Below are the code and all the weights of a small trained network. Each question names an input and a class and asks about switching units off, where a switched-off unit gives its printed mean instead of its output.

import numpy as np


def w(rows, s, z=0):
    codes = np.array(rows[::2]) - 128.0
    scale = np.full(codes.shape[1], s)
    scale[-1] = z or s
    return codes * scale


def norm(h):
    return h / np.sqrt((h * h).mean(-1, keepdims=True) + 1e-5)


def f(y):
    return y / 2 * (1 + np.tanh(0.7978845608 * (y + 0.044715 * y**3)))


def log_softmax(a):
    a = a - a.max(-1, keepdims=True)
    return a - np.log(np.exp(a).sum(-1, keepdims=True))


def net(x, mask):
    res = np.array(x, float).reshape(1, 2) / 4 @ E
    u = 0
    for l in range(4):
        y = f(norm(res) @ A[l][:, :-1].T + A[l][:, -1])
        res = res + np.where(mask[u : u + 3], y, B[l][:, -1]) @ B[l][:, :-1]
        u += 3
    return log_softmax(norm(res)[-1] @ U[:, :-1].T + U[:, -1])


A, B = {}, {}
E = w([
[254,135,57,157,45],'x0',
[165,140,117,106,238],'x1',
],0.0088)
A[0] = w([
[167,148,158,24,122,4],'L0N1',
[168,123,67,60,21,95],'L0N2',
[57,146,91,218,255,136],'L0N3',
],0.0077,0.0034)
B[0] = w([
[204,178,175,46,1,104],'L0N1',
[120,130,75,159,130,221],'L0N2',
[169,159,105,171,110,255],'L0N3',
],0.0091,0.0047)
A[1] = w([
[147,161,190,105,12,144],'L1N1',
[174,66,137,144,113,252],'L1N2',
[114,71,104,126,151,27],'L1N3',
],0.011,0.0018)
B[1] = w([
[127,65,86,24,247,243],'L1N1',
[97,238,153,108,160,248],'L1N2',
[162,177,185,205,121,101],'L1N3',
],0.011,0.0018)
A[2] = w([
[115,218,119,221,162,173],'L2N1',
[71,173,254,93,162,129],'L2N2',
[185,112,86,177,158,3],'L2N3',
],0.0085,0.0034)
B[2] = w([
[139,120,177,72,1,255],'L2N1',
[127,190,24,238,146,204],'L2N2',
[154,136,92,97,155,156],'L2N3',
],0.007,0.0062)
A[3] = w([
[161,135,15,46,136,18],'L3N1',
[75,2,54,155,84,130],'L3N2',
[202,151,197,97,217,4],'L3N3',
],0.0093,0.0013)
B[3] = w([
[40,93,156,182,194,253],'L3N1',
[234,98,181,52,122,217],'L3N2',
[122,8,212,59,134,179],'L3N3',
],0.014,0.0051)
U = w([
[108,42,211,53,177,2],'0',
[65,182,20,255,151,226],'1',
[148,164,141,75,30,134],'2',
],0.013,0.00099)

Each question gives the input, the list of numbers given to net, and the class t.
The units are the neurons (one row each of A and B). Each row of codes is followed by its name. A weight is (code - 128) times the scale printed after its matrix; where a second scale follows, it is the last column's (A, B and U).
mask holds one flag per neuron, layer by layer. A switched-off neuron (its flag False) gives its mean, the last column of its row in B, instead of its output. The means were averaged over made-up inputs and are rounded, as every weight is.
A unit's drop is (log p(t) with every unit on - log p(t) with that unit switched off) / (log p(t) with every unit on - log p(t) with every unit switched off).
The circuit of an input: a set's keep is (log p(t) with only the set's units on - log p(t) with every unit switched off) / (log p(t) with every unit on - log p(t) with every unit switched off). Starting from all 12 units, units are removed one at a time, each time the one whose removal leaves the highest keep (on an exact tie, the one counted first), for as long as the keep stays at least 0.8.
units of the circuit, in order: the units of the circuit, biggest drop first
unit that matters most: the unit with the biggest drop
k most important neurons: the k neurons with the biggest drops, biggest first
top k neurons in layer l: the k neurons of layer l with the biggest drops, biggest first
drop when u is switched off: that unit's drop, to one decimal
input [-1,3], class 2: units of the circuit, in order : (L1N1; L2N1; L0N3)
input [8,-8], class 0: unit that matters most : L1N1
input [7,7], class 0: units of the circuit, in order : (L2N2; L3N1)
input [-8,5], class 1: 3 most important neurons : (L2N2; L3N2; L1N1)
input [8,-7], class 1: units of the circuit, in order : (L3N3; L3N1; L1N1)
input [-2,-3], class 2: 2 most important neurons : (L3N2; L1N2)
input [2,3], class 2: units of the circuit, in order : (L1N1; L2N1)
input [3,2], class 2: units of the circuit, in order : (L2N1; L1N1)
input [5,-8], class 0: 3 most important neurons : (L1N1; L3N2; L3N1)
input [-8,-7], class 1: 3 most important neurons : (L2N2; L3N3; L2N1)
input [7,5], class 1: 2 most important neurons : (L3N2; L1N1)
input [-3,0], class 2: 2 most important neurons : (L0N3; L1N2)
input [-8,-6], class 1: 3 most important neurons : (L2N2; L3N3; L2N1)
input [8,-3], class 1: top neuron in layer 1 : (L1N2)
input [0,3], class 2: top 2 neurons in layer 2 : (L2N1; L2N2)
input [8,-6], class 1: top 2 neurons in layer 1 : (L1N2; L1N1)
input [-6,-3], class 1: drop when L2N2 is switched off : 0.4
input [-6,1], class 1: drop when L2N2 is switched off : 0.0
input [0,0], class 2: drop when L3N1 is switched off : 0.2
input [5,-7], class 0: units of the circuit, in order : (L1N1)
